A =
7	4	3	3	5	5	2	6	7	1	6
6	8	5	1	6	6	8	3	6	1	5
6	6	5	2	5	6	5	3	5	3	5
Indices start at 0.
(0, 0) -> 7
(1, 10) -> 5
(1, 5) -> 6
(2, 1) -> 6
(0, 5) -> 5
(2, 8) -> 5
(1, 6) -> 8
(1, 8) -> 6
(0, 1) -> 4
(2, 5) -> 6

B = [58 58 89 47 17 82 92 32 32 86 11 48]
B[0] = 58
B[3] = 47
B[4] = 17
B[2] = 89

arr = [ 55 -25  -2 -75 -57  -5 -29 -11 -26 -16  -7]
arr[0] = 55
arr[-7] = -57
arr[1] = -25
arr[-1] = -7
arr[-8] = -75

W =
[[ 178   93  171  140  278  151  360  277  144  372  261  227]
 [ 436  421  379  171  156  320  152  151  264  137  356  183]
 [ 323  243  362 -469  169  190  169  -26  -51  -55  574   58]
 [ 190  -85  127 -682  110  -55  272   25 -312  126  568   36]
 [ 445  322  409 -441   91  219  115  -69  -25  -78  591   19]]
Indices start at 0.
(0, 0) = 178
(3, 1) = -85
(2, 10) = 574
(0, 11) = 227
(3, 4) = 110
(4, 9) = -78
(3, 11) = 36
(2, 9) = -55
(1, 11) = 183
(4, 0) = 445
(1, 3) = 171
(0, 2) = 171
(3, 10) = 568
(1, 5) = 320
(1, 9) = 137
(3, 7) = 25
(0, 5) = 151
(4, 3) = -441
(4, 7) = -69
(2, 2) = 362
(1, 10) = 356
(0, 8) = 144

X =
[[  8   2 -18   4   1  -2]
 [ 27   9 -42  15  -2  -5]
 [ 14   1 -55   5   8  -6]
 [ 40  12 -74  22   0  -9]
 [-14 -10 -24 -12  12  -2]
 [ 33  15 -19  22 -11  -3]
 [  7   7  27   7 -10   2]
 [ 33  16 -11  22 -12  -2]
 [-16 -15 -55 -16  22  -5]
 [ -5   0  23  -2  -4   3]
 [ 29  16   7  21 -15   0]
 [ 21   5 -50  10   3  -6]]
Rows and columns are counted from 0.
row 0 col 0	8
row 3 col 4	0
row 3 col 5	-9
row 4 col 2	-24
row 8 col 4	22
row 1 col 1	9
row 9 col 5	3
row 10 col 4	-15
row 7 col 3	22
row 8 col 1	-15
row 11 col 5	-6
row 2 col 1	1
row 9 col 2	23
row 11 col 1	5
row 7 col 0	33
row 9 col 1	0
row 4 col 3	-12
row 7 col 1	16
row 6 col 1	7
row 1 col 3	15
row 5 col 3	22
row 8 col 2	-55
row 6 col 4	-10
row 2 col 2	-55
row 4 col 0	-14
row 11 col 2	-50
row 3 col 0	40
row 0 col 4	1
row 2 col 0	14
row 7 col 5	-2
row 0 col 3	4

a =
[[ 13 -25 -28  17  53  16  -3 -36 -14 -18 -41]
 [  2 -18 -14 -35  54 -21  -1   5 -72   5 -21]
 [-68 -11  24 -11 -22 -16  19  15 -54 -12 -29]
 [  5 -19 -53 -50 -24   1  -1  12  50   2  -8]]
a[0][0] = 13
a[0] = [13, -25, -28, 17, 53, 16, -3, -36, -14, -18, -41]
a[2][4] = -22
a[:, 3] = [17, -35, -11, -50]
a[3][6] = -1
a[2] = [-68, -11, 24, -11, -22, -16, 19, 15, -54, -12, -29]
a[3][3] = -50
a[1][8] = -72
a[:, 7] = [-36, 5, 15, 12]
a[1][1] = -18
a[2][5] = -16
a[3][0] = 5
a[1][2] = -14
a[3][10] = -8
a[:, 9] = [-18, 5, -12, 2]
a[1][5] = -21
a[:, 0] = [13, 2, -68, 5]
a[1][3] = -35
a[3][4] = -24
a[:, 1] = [-25, -18, -11, -19]

M =
[[-15  45 -38   0 -37]
 [ -5 -32  14   0  12]
 [  2   7 -57   0 -57]
 [ 29 -55 -28   0 -28]
 [  7  -9  53   0  52]
 [-10 -27  42   0  40]
 [-23  45 -38   0 -35]
 [ -9 -34   8   0   8]
 [-35 -24  73   0  72]]
Rows and columns are counted from 0.
(0, 0) => -15
(8, 3) => 0
(7, 4) => 8
(3, 1) => -55
(5, 4) => 40
(0, 3) => 0
(6, 0) => -23
(1, 3) => 0
(8, 4) => 72
(5, 2) => 42
(7, 1) => -34
(2, 4) => -57
(6, 1) => 45
(2, 2) => -57
(5, 3) => 0
(6, 3) => 0
(4, 1) => -9
(1, 1) => -32
(0, 2) => -38
(8, 0) => -35
(3, 3) => 0
(1, 2) => 14
